Below is a small trained network, with its code and all its weights. Each question gives an input and a target symbol and asks what happens when units are switched off, that is, made to give their printed mean instead of their output.

import numpy as np


def w(rows, s, z=0):
    codes = np.array(rows[::2]) - 128.0
    scale = np.full(codes.shape[1], s)
    scale[-1] = z or s
    return codes * scale


def norm(h):
    return h / np.sqrt((h * h).mean(-1, keepdims=True) + 1e-5)


def f(y):
    return y / 2 * (1 + np.tanh(0.7978845608 * (y + 0.044715 * y**3)))


def softmax(a):
    e = np.exp(a - a.max(-1, keepdims=True))
    return e / e.sum(-1, keepdims=True)


def log_softmax(a):
    a = a - a.max(-1, keepdims=True)
    return a - np.log(np.exp(a).sum(-1, keepdims=True))


def net(x, mask):
    ids = ['αγδεζθλμξπτφψ'.index(c) for c in x.split()]
    T = len(ids)
    res = E[ids] + P[:T]
    q, k, v = (norm(res) @ M[0].T for M in (Q, K, V))
    z = softmax(np.where(np.tri(T) > 0, q @ k.T / 2**0.5, -1e9)) @ v
    res = res + np.where(mask[0], z, O[0][:, -1]) @ O[0][:, :-1]
    y = f(norm(res) @ A[0][:, :-1].T + A[0][:, -1])
    res = res + np.where(mask[1:17], y, B[0][:, -1]) @ B[0][:, :-1]
    return log_softmax(norm(res)[-1] @ U[:, :-1].T + U[:, -1])


Q, K, V, O, A, B = {}, {}, {}, {}, {}, {}
E = w([
[165,91,155,47,193],'α',
[140,137,116,221,109],'γ',
[160,150,159,251,152],'δ',
[121,177,158,181,132],'ε',
[157,139,147,107,180],'ζ',
[175,130,156,125,206],'θ',
[118,171,136,222,108],'λ',
[152,148,153,98,185],'μ',
[153,109,150,54,181],'ξ',
[123,108,122,94,107],'π',
[131,77,131,110,151],'τ',
[87,196,175,109,124],'φ',
[170,53,127,163,151],'ψ',
],0.015)
P = w([
[120,144,88,151,95],'0',
[179,129,188,91,99],'1',
[72,133,143,110,190],'2',
[88,76,69,8,170],'3',
[153,133,210,123,95],'4',
[60,134,183,143,177],'5',
[76,67,75,1,171],'6',
[166,143,208,120,100],'7',
],0.02)
Q[0] = w([
[249,134,209,127,38],'head 1',
[141,99,86,117,76],'head 1',
],0.017)
K[0] = w([
[217,231,9,131,167],'head 1',
[189,130,114,26,174],'head 1',
],0.013)
V[0] = w([
[132,249,146,111,140],'head 1',
[60,106,134,59,65],'head 1',
],0.018)
O[0] = w([
[210,231,125,98,144,252],'head 1',
[4,224,170,74,21,116],'head 1',
],0.013,0.0032)
A[0] = w([
[71,74,206,138,122,65],'neuron 1',
[72,122,133,129,124,66],'neuron 2',
[97,133,224,95,93,134],'neuron 3',
[180,94,88,77,143,122],'neuron 4',
[155,54,114,174,117,106],'neuron 5',
[187,78,171,150,157,169],'neuron 6',
[208,160,107,95,113,58],'neuron 7',
[129,60,93,163,178,118],'neuron 8',
[78,160,10,170,93,118],'neuron 9',
[117,169,16,98,112,139],'neuron 10',
[94,79,85,135,37,4],'neuron 11',
[121,131,188,185,131,163],'neuron 12',
[171,183,166,102,88,46],'neuron 13',
[133,188,129,140,129,108],'neuron 14',
[128,153,54,192,123,95],'neuron 15',
[93,97,1,140,104,80],'neuron 16',
],0.02,0.011)
B[0] = w([
[148,156,166,141,230,179],'neuron 1',
[93,116,180,115,153,145],'neuron 2',
[187,123,128,161,53,251],'neuron 3',
[125,144,99,201,119,189],'neuron 4',
[106,181,120,34,128,150],'neuron 5',
[68,115,119,165,92,212],'neuron 6',
[50,184,113,127,192,161],'neuron 7',
[133,89,123,90,75,171],'neuron 8',
[196,86,31,99,155,139],'neuron 9',
[174,101,136,119,228,173],'neuron 10',
[162,110,194,92,208,135],'neuron 11',
[132,121,104,91,143,171],'neuron 12',
[103,80,84,40,182,169],'neuron 13',
[87,106,118,113,197,151],'neuron 14',
[140,153,153,161,51,130],'neuron 15',
[47,174,94,150,5,145],'neuron 16',
],0.015,0.012)
U = w([
[216,109,157,196,65,157],'α',
[35,87,86,148,35,171],'γ',
[175,18,78,196,127,86],'δ',
[70,210,89,125,182,131],'ε',
[153,184,50,154,115,165],'ζ',
[247,54,61,74,229,1],'θ',
[14,204,104,210,125,196],'λ',
[147,181,87,138,148,122],'μ',
[202,142,77,15,41,148],'ξ',
[62,221,166,144,20,227],'π',
[109,69,250,142,196,95],'τ',
[93,226,106,13,174,82],'φ',
[2,50,121,37,156,75],'ψ',
],0.0081,0.0041)

Each question gives the input, a string of symbols that net reads in full, and the target symbol t.
The units are the heads (2 rows each of Q, K, V and O) and the neurons (one row each of A and B). Each row of codes is followed by its name. A weight is (code - 128) times the scale printed after its matrix; where a second scale follows, it is the last column's (O, A, B and U).
mask holds one flag per unit, heads first, then neurons. A switched-off unit (its flag False) gives its mean, the last column of its rows in O or B, instead of its output. The means were averaged over made-up inputs and are rounded, as every weight is.
A unit's drop is (log p(t) with every unit on - log p(t) with that unit switched off) / (log p(t) with every unit on - log p(t) with every unit switched off).
The circuit of an input: a set's keep is (log p(t) with only the set's units on - log p(t) with every unit switched off) / (log p(t) with every unit on - log p(t) with every unit switched off). Starting from the 12 units with the biggest drops (on a tie, the unit counted first), units are removed one at a time, each time the one whose removal leaves the highest keep (on an exact tie, the one counted first), for as long as the keep stays at least 0.8.
circuit, biggest first: the units of the circuit, biggest drop first
most important unit: the unit with the biggest drop
k most important neurons: the k neurons with the biggest drops, biggest first
input γ α ξ ψ, target γ: circuit, biggest first => neuron 16; head 1
input μ ξ ψ δ, target γ: circuit, biggest first => head 1; neuron 16
input ε γ ζ, target δ: circuit, biggest first => head 1; neuron 6
input ψ ψ ψ α τ τ α ξ, target ψ: 2 most important neurons => neuron 5; neuron 3
input ξ ε ζ μ π τ α ε, target ξ: circuit, biggest first => neuron 3; neuron 13
input ξ ξ ξ τ α ξ δ α, target ξ: circuit, biggest first => head 1; neuron 3; neuron 13
input γ ε λ α ξ γ τ ξ, target γ: most important unit => neuron 6
input λ λ ψ ξ ξ, target λ: 2 most important neurons => neuron 6; neuron 7
input ξ τ α ψ τ λ ζ θ, target ξ: circuit, biggest first => head 1; neuron 3; neuron 13
input α ε α π α, target α: 2 most important neurons => neuron 3; neuron 1
input τ α α ξ ε π μ, target ξ: circuit, biggest first => head 1; neuron 3; neuron 7; neuron 6
input α δ ξ ξ δ γ, target γ: circuit, biggest first => head 1; neuron 6; neuron 8; neuron 5
input λ λ λ γ ξ λ λ λ, target λ: 3 most important neurons => neuron 6; neuron 10; neuron 1
input π μ θ λ ψ, target π: circuit, biggest first => head 1
input ξ π θ, target π: circuit, biggest first => head 1; neuron 3
input ψ ξ ψ, target ψ: circuit, biggest first => neuron 3; neuron 8
input λ τ λ γ π ξ ξ τ, target λ: circuit, biggest first => neuron 6; neuron 7
input π ξ π μ ξ φ, target φ: 2 most important neurons => neuron 13; neuron 14
input π τ α, target τ: circuit, biggest first => head 1; neuron 1; neuron 3; neuron 7
input ψ φ φ π ζ τ ξ ε, target ψ: circuit, biggest first => neuron 5; head 1
input ξ τ ζ θ ψ ζ ξ μ, target ξ: 2 most important neurons => neuron 3; neuron 13
input α ξ δ τ π ε ξ, target ξ: 2 most important neurons => neuron 3; neuron 7
input δ ζ δ α φ, target δ: most important neuron => neuron 6
input γ τ λ π π γ λ, target ξ: 2 most important neurons => neuron 9; neuron 3
input λ τ ξ δ ψ, target λ: 3 most important neurons => neuron 6; neuron 3; neuron 7
input ξ τ ξ ε λ, target ξ: 2 most important neurons => neuron 13; neuron 3
input π ξ α λ φ ψ, target ψ: most important unit => neuron 5
input δ τ τ δ, target ψ: 3 most important neurons => neuron 16; neuron 9; neuron 1
